Below is a small trained network, with its code and all its weights. Each question gives an input and a target symbol and asks what happens when units are switched off, that is, made to give their printed mean instead of their output.

import numpy as np


def w(rows, s, z=0):
    codes = np.array(rows[::2]) - 128.0
    scale = np.full(codes.shape[1], s)
    scale[-1] = z or s
    return codes * scale


def f(y):
    return y / 2 * (1 + np.tanh(0.7978845608 * (y + 0.044715 * y**3)))


def softmax(a):
    e = np.exp(a - a.max(-1, keepdims=True))
    return e / e.sum(-1, keepdims=True)


def log_softmax(a):
    a = a - a.max(-1, keepdims=True)
    return a - np.log(np.exp(a).sum(-1, keepdims=True))


def net(x, mask):
    ids = ['βεζλμσ'.index(c) for c in x.split()]
    T = len(ids)
    res = E[ids] + P[:T]
    u = 0
    for l in range(2):
        q, k, v = (res @ M[l].T for M in (Q, K, V))
        z = softmax(np.where(np.tri(T) > 0, q @ k.T / 3**0.5, -1e9)) @ v
        res = res + np.where(mask[u], z, O[l][:, -1]) @ O[l][:, :-1]
        u += 1
        y = f(res @ A[l][:, :-1].T + A[l][:, -1])
        res = res + np.where(mask[u : u + 4], y, B[l][:, -1]) @ B[l][:, :-1]
        u += 4
    return log_softmax(res[-1] @ U[:, :-1].T + U[:, -1])


Q, K, V, O, A, B = {}, {}, {}, {}, {}, {}
E = w([
[151,158,94,232,54,112,184,247,138,74,73,156],'β',
[124,207,91,175,140,74,131,185,47,116,183,137],'ε',
[139,93,177,174,212,129,90,174,124,29,210,143],'ζ',
[237,150,111,125,76,208,93,171,166,128,235,178],'λ',
[164,141,47,111,157,158,42,106,135,156,73,209],'μ',
[106,135,167,187,43,55,61,33,152,97,115,254],'σ',
],0.016)
P = w([
[112,61,133,104,141,132,212,117,61,208,96,106],'0',
[157,117,166,129,187,88,181,125,106,209,95,152],'1',
[123,123,136,133,157,107,158,124,122,189,112,131],'2',
[156,147,127,127,151,95,148,115,117,129,114,156],'3',
[90,114,63,149,115,118,127,126,141,143,149,109],'4',
[113,158,102,148,122,121,98,116,140,129,142,107],'5',
[94,198,135,167,138,126,69,129,162,169,135,94],'6',
[97,191,94,150,98,137,67,108,151,98,151,77],'7',
[129,212,98,153,98,125,53,103,153,68,153,97],'8',
[79,217,121,172,94,150,7,124,167,140,168,55],'9',
],0.015)
Q[0] = w([
[174,151,108,144,158,118,152,178,85,58,184,140],'0.h0',
[50,136,110,249,157,118,38,173,174,223,138,156],'0.h0',
[90,123,177,127,143,143,181,198,150,196,183,17],'0.h0',
],0.012)
K[0] = w([
[157,172,159,94,138,143,5,89,157,126,129,149],'0.h0',
[75,177,66,142,86,144,72,94,140,72,148,81],'0.h0',
[122,8,102,68,131,160,141,100,134,148,145,136],'0.h0',
],0.014)
V[0] = w([
[85,150,222,180,22,104,172,103,161,102,218,159],'0.h0',
[172,147,135,81,3,167,175,174,244,161,34,163],'0.h0',
[212,140,132,166,112,178,159,201,168,123,227,69],'0.h0',
],0.0046)
O[0] = w([
[92,74,176,134,87,37,212,178,192,148,171,144,234],'0.h0',
[143,97,134,200,134,162,125,128,205,156,61,52,66],'0.h0',
[82,127,154,234,169,117,116,254,14,162,127,112,4],'0.h0',
],0.0075,0.0015)
A[0] = w([
[195,64,163,169,141,189,159,166,196,85,57,47,2],'0.n0',
[167,139,108,70,108,165,78,50,209,143,98,134,39],'0.n1',
[113,124,152,34,147,135,108,89,111,120,203,198,124],'0.n2',
[186,155,76,148,179,18,149,105,130,163,162,2,81],'0.n3',
],0.007,0.0058)
B[0] = w([
[70,48,122,137,254,120,72,68,180,160,123,137,135],'0.n0',
[154,91,212,164,100,6,141,176,42,153,167,90,255],'0.n1',
[52,164,78,139,143,141,163,85,176,218,194,20,246],'0.n2',
[88,189,186,64,88,193,196,156,166,130,110,208,140],'0.n3',
],0.0074,0.0041)
Q[1] = w([
[111,101,169,22,112,247,142,125,161,96,94,91],'1.h0',
[113,166,55,143,187,159,120,156,187,111,102,176],'1.h0',
[121,137,86,151,90,98,47,46,153,135,127,162],'1.h0',
],0.011)
K[1] = w([
[128,70,104,104,156,104,211,84,63,182,38,141],'1.h0',
[92,179,119,191,57,59,1,102,147,93,152,112],'1.h0',
[106,213,119,178,110,99,126,171,152,52,133,84],'1.h0',
],0.01)
V[1] = w([
[121,136,103,61,244,77,96,202,146,79,95,1],'1.h0',
[43,141,127,179,126,68,139,22,88,120,49,176],'1.h0',
[139,196,22,79,79,93,166,163,78,215,35,170],'1.h0',
],0.0055)
O[1] = w([
[141,180,55,181,242,69,164,103,91,129,66,96,2],'1.h0',
[30,125,161,79,148,54,90,188,159,127,116,79,51],'1.h0',
[231,254,120,162,85,119,63,179,170,42,192,77,23],'1.h0',
],0.0076,0.0028)
A[1] = w([
[130,193,95,84,123,135,23,92,254,98,107,136,86],'1.n0',
[138,166,136,61,121,171,87,111,155,115,165,150,115],'1.n1',
[139,133,166,158,159,156,134,211,163,54,183,93,150],'1.n2',
[112,99,185,93,56,92,147,88,194,140,149,170,1],'1.n3',
],0.0079,0.0098)
B[1] = w([
[126,123,159,157,109,218,200,163,122,125,112,216,239],'1.n0',
[114,102,30,82,181,30,177,53,114,114,253,246,186],'1.n1',
[113,49,142,144,195,69,95,51,141,126,22,9,211],'1.n2',
[167,228,125,113,209,191,105,151,105,94,61,116,255],'1.n3',
],0.0072,0.0069)
U = w([
[94,73,106,137,220,125,105,52,87,125,81,158,61],'β',
[143,157,95,115,112,54,74,160,55,113,126,108,26],'ε',
[77,189,93,134,154,113,176,210,31,103,168,199,81],'ζ',
[144,88,137,185,130,161,109,254,51,85,64,189,122],'λ',
[200,155,30,123,169,246,40,68,80,144,88,174,187],'μ',
[99,84,179,73,53,110,129,69,149,137,113,202,252],'σ',
],0.0058,0.004)

Each question gives the input, a string of symbols that net reads in full, and the target symbol t.
The units are the heads (3 rows each of Q, K, V and O) and the neurons (one row each of A and B). Each row of codes is followed by its name. A weight is (code - 128) times the scale printed after its matrix; where a second scale follows, it is the last column's (O, A, B and U).
mask holds one flag per unit, layer by layer, with each layer's heads first. A switched-off unit (its flag False) gives its mean, the last column of its rows in O or B, instead of its output. The means were averaged over made-up inputs and are rounded, as every weight is.
A unit's drop is (log p(t) with every unit on - log p(t) with that unit switched off) / (log p(t) with every unit on - log p(t) with every unit switched off).
The circuit of an input: a set's keep is (log p(t) with only the set's units on - log p(t) with every unit switched off) / (log p(t) with every unit on - log p(t) with every unit switched off). Starting from all 10 units, units are removed one at a time, each time the one whose removal leaves the highest keep (on an exact tie, the one counted first), for as long as the keep stays at least 0.8.
circuit, biggest first: the units of the circuit, biggest drop first
unit that matters most: the unit with the biggest drop
k most important neurons: the k neurons with the biggest drops, biggest first
top k neurons in layer l: the k neurons of layer l with the biggest drops, biggest first
input σ ε σ β μ β λ μ ζ σ, target β: 3 most important neurons -> 1.n3, 1.n0, 0.n3
input β ε μ β ζ ζ μ ε, target μ: circuit, biggest first -> 0.h0
input ζ β σ μ, target λ: circuit, biggest first -> 0.h0, 1.h0, 0.n2
input β β β ζ λ ζ ε, target λ: circuit, biggest first -> 0.h0, 1.n1
input μ λ λ β μ μ λ σ ζ λ, target σ: circuit, biggest first -> 1.n3, 0.h0
input β ζ ζ ζ ε β ε σ, target ζ: circuit, biggest first -> 0.h0, 1.h0, 1.n0
input μ σ σ β μ, target σ: 2 most important neurons -> 1.n3, 0.n1
input β β λ λ μ ε ε β, target ε: circuit, biggest first -> 1.n2, 1.h0
input ζ β μ λ μ σ, target μ: circuit, biggest first -> 1.n3, 1.h0
input ε σ σ ε μ μ μ ζ μ μ, target β: 2 most important neurons -> 0.n1, 1.n3
input λ ζ ε λ ζ σ β σ, target λ: top 2 neurons in layer 0 -> 0.n1, 0.n2
input μ μ μ, target ε: circuit, biggest first -> 0.n1, 0.h0, 1.h0
input μ ζ λ μ β ε σ σ μ ε, target σ: top 2 neurons in layer 1 -> 1.n2, 1.n3
input σ σ β σ, target λ: most important neuron -> 1.n3
input μ μ β μ ζ μ μ λ ε, target μ: 2 most important neurons -> 0.n1, 1.n0
input β ζ ζ σ β μ β ζ, target β: 2 most important neurons -> 1.n2, 1.n3
input μ μ μ σ β ζ σ β ζ μ, target β: 2 most important neurons -> 1.n3, 1.n0
input ζ σ β ε ε, target ε: top 3 neurons in layer 1 -> 1.n2, 1.n0, 1.n3
input ε ε λ μ β ε β λ σ, target μ: top 2 neurons in layer 0 -> 0.n1, 0.n0
input σ β β, target σ: unit that matters most -> 0.h0
